Here is a tiny trained network, its code and every weight. The questions are about switching its units off for an input and a class, where a switched-off unit gives its printed mean instead of its output.

import numpy as np


def w(rows, s, z=0):
    codes = np.array(rows[::2]) - 128.0
    scale = np.full(codes.shape[1], s)
    scale[-1] = z or s
    return codes * scale


def f(y):
    return np.maximum(y, 0)


def log_softmax(a):
    a = a - a.max(-1, keepdims=True)
    return a - np.log(np.exp(a).sum(-1, keepdims=True))


def net(x, mask):
    res = np.array(x, float).reshape(1, 3) / 4 @ E
    y = f(res @ A[0][:, :-1].T + A[0][:, -1])
    res = res + np.where(mask, y, B[0][:, -1]) @ B[0][:, :-1]
    return log_softmax(res[-1] @ U[:, :-1].T + U[:, -1])


A, B = {}, {}
E = w([
[31,161,129,120,255],'x0',
[199,103,194,37,191],'x1',
[30,77,99,44,72],'x2',
],0.0088)
A[0] = w([
[65,117,117,36,77,143],'n0',
[127,131,117,77,110,90],'n1',
[116,123,143,176,74,154],'n2',
[109,107,163,126,164,87],'n3',
[129,129,148,60,229,3],'n4',
[126,139,120,208,167,181],'n5',
[18,144,133,226,153,123],'n6',
[110,143,146,167,146,183],'n7',
[29,117,93,87,94,81],'n8',
[217,142,150,166,154,221],'n9',
[121,128,107,228,7,221],'n10',
[232,100,157,44,85,112],'n11',
[121,109,135,74,92,95],'n12',
[52,100,120,77,93,133],'n13',
[156,105,126,148,127,106],'n14',
[131,143,110,146,175,131],'n15',
[57,134,117,183,154,109],'n16',
[106,143,162,94,181,47],'n17',
[146,100,137,90,106,61],'n18',
],0.018,0.0052)
B[0] = w([
[82,69,203,186,35,226],'n0',
[120,103,149,118,101,157],'n1',
[49,104,137,101,189,176],'n2',
[125,91,122,129,162,161],'n3',
[178,32,171,100,184,219],'n4',
[136,137,81,39,77,199],'n5',
[157,193,57,165,67,219],'n6',
[126,147,93,84,114,170],'n7',
[119,160,170,238,169,212],'n8',
[165,249,187,152,229,248],'n9',
[178,3,142,92,219,252],'n10',
[87,239,119,145,43,250],'n11',
[118,80,107,130,56,175],'n12',
[126,101,152,251,134,210],'n13',
[139,144,139,145,147,152],'n14',
[133,97,78,102,133,170],'n15',
[119,183,102,172,134,186],'n16',
[85,81,144,100,186,181],'n17',
[107,122,127,131,71,161],'n18',
],0.032,0.015)
U = w([
[173,124,113,71,240,253],'0',
[127,245,106,221,153,237],'1',
[116,60,157,150,181,11],'2',
[89,179,122,141,46,41],'3',
[154,229,2,118,124,96],'4',
],0.0079,0.0017)

Each question gives the input, the list of numbers given to net, and the class t.
The units are the neurons (one row each of A and B). Each row of codes is followed by its name. A weight is (code - 128) times the scale printed after its matrix; where a second scale follows, it is the last column's (A, B and U).
mask holds one flag per neuron, in row order. A switched-off neuron (its flag False) gives its mean, the last column of its row in B, instead of its output. The means were averaged over made-up inputs and are rounded, as every weight is.
A unit's drop is (log p(t) with every unit on - log p(t) with that unit switched off) / (log p(t) with every unit on - log p(t) with every unit switched off).
The circuit of an input: a set's keep is (log p(t) with only the set's units on - log p(t) with every unit switched off) / (log p(t) with every unit on - log p(t) with every unit switched off). Starting from the 12 units with the biggest drops (on a tie, the unit counted first), units are removed one at a time, each time the one whose removal leaves the highest keep (on an exact tie, the one counted first), for as long as the keep stays at least 0.8.
circuit, biggest first: the units of the circuit, biggest drop first
most important unit: the unit with the biggest drop
top k neurons: the k neurons with the biggest drops, biggest first
drop of u: that unit's drop, to one decimal
input [1,2,5], class 2: most important unit => n11
input [-3,1,2], class 3: circuit, biggest first => (n4 n9)
input [6,1,0], class 0: top 3 neurons => (n11 n4 n0)
input [1,-8,-1], class 4: circuit, biggest first => (n6 n5)
input [0,6,1], class 3: top 2 neurons => (n10 n11)
input [0,3,7], class 3: top 3 neurons => (n10 n0 n9)
input [-8,0,7], class 2: top 3 neurons => (n10 n6 n13)
input [0,0,8], class 2: top 3 neurons => (n11 n0 n9)
input [-7,1,7], class 3: top 2 neurons => (n11 n4)
input [-2,-7,0], class 0: top 2 neurons => (n10 n0)
input [-5,-1,-7], class 0: drop of n10 => 0.6
input [7,2,-7], class 0: drop of n4 => 0.2
input [-4,-8,3], class 2: drop of n10 => 0.9
input [3,-8,-2], class 4: drop of n9 => 0.0
input [-3,-7,3], class 2: circuit, biggest first => (n10)
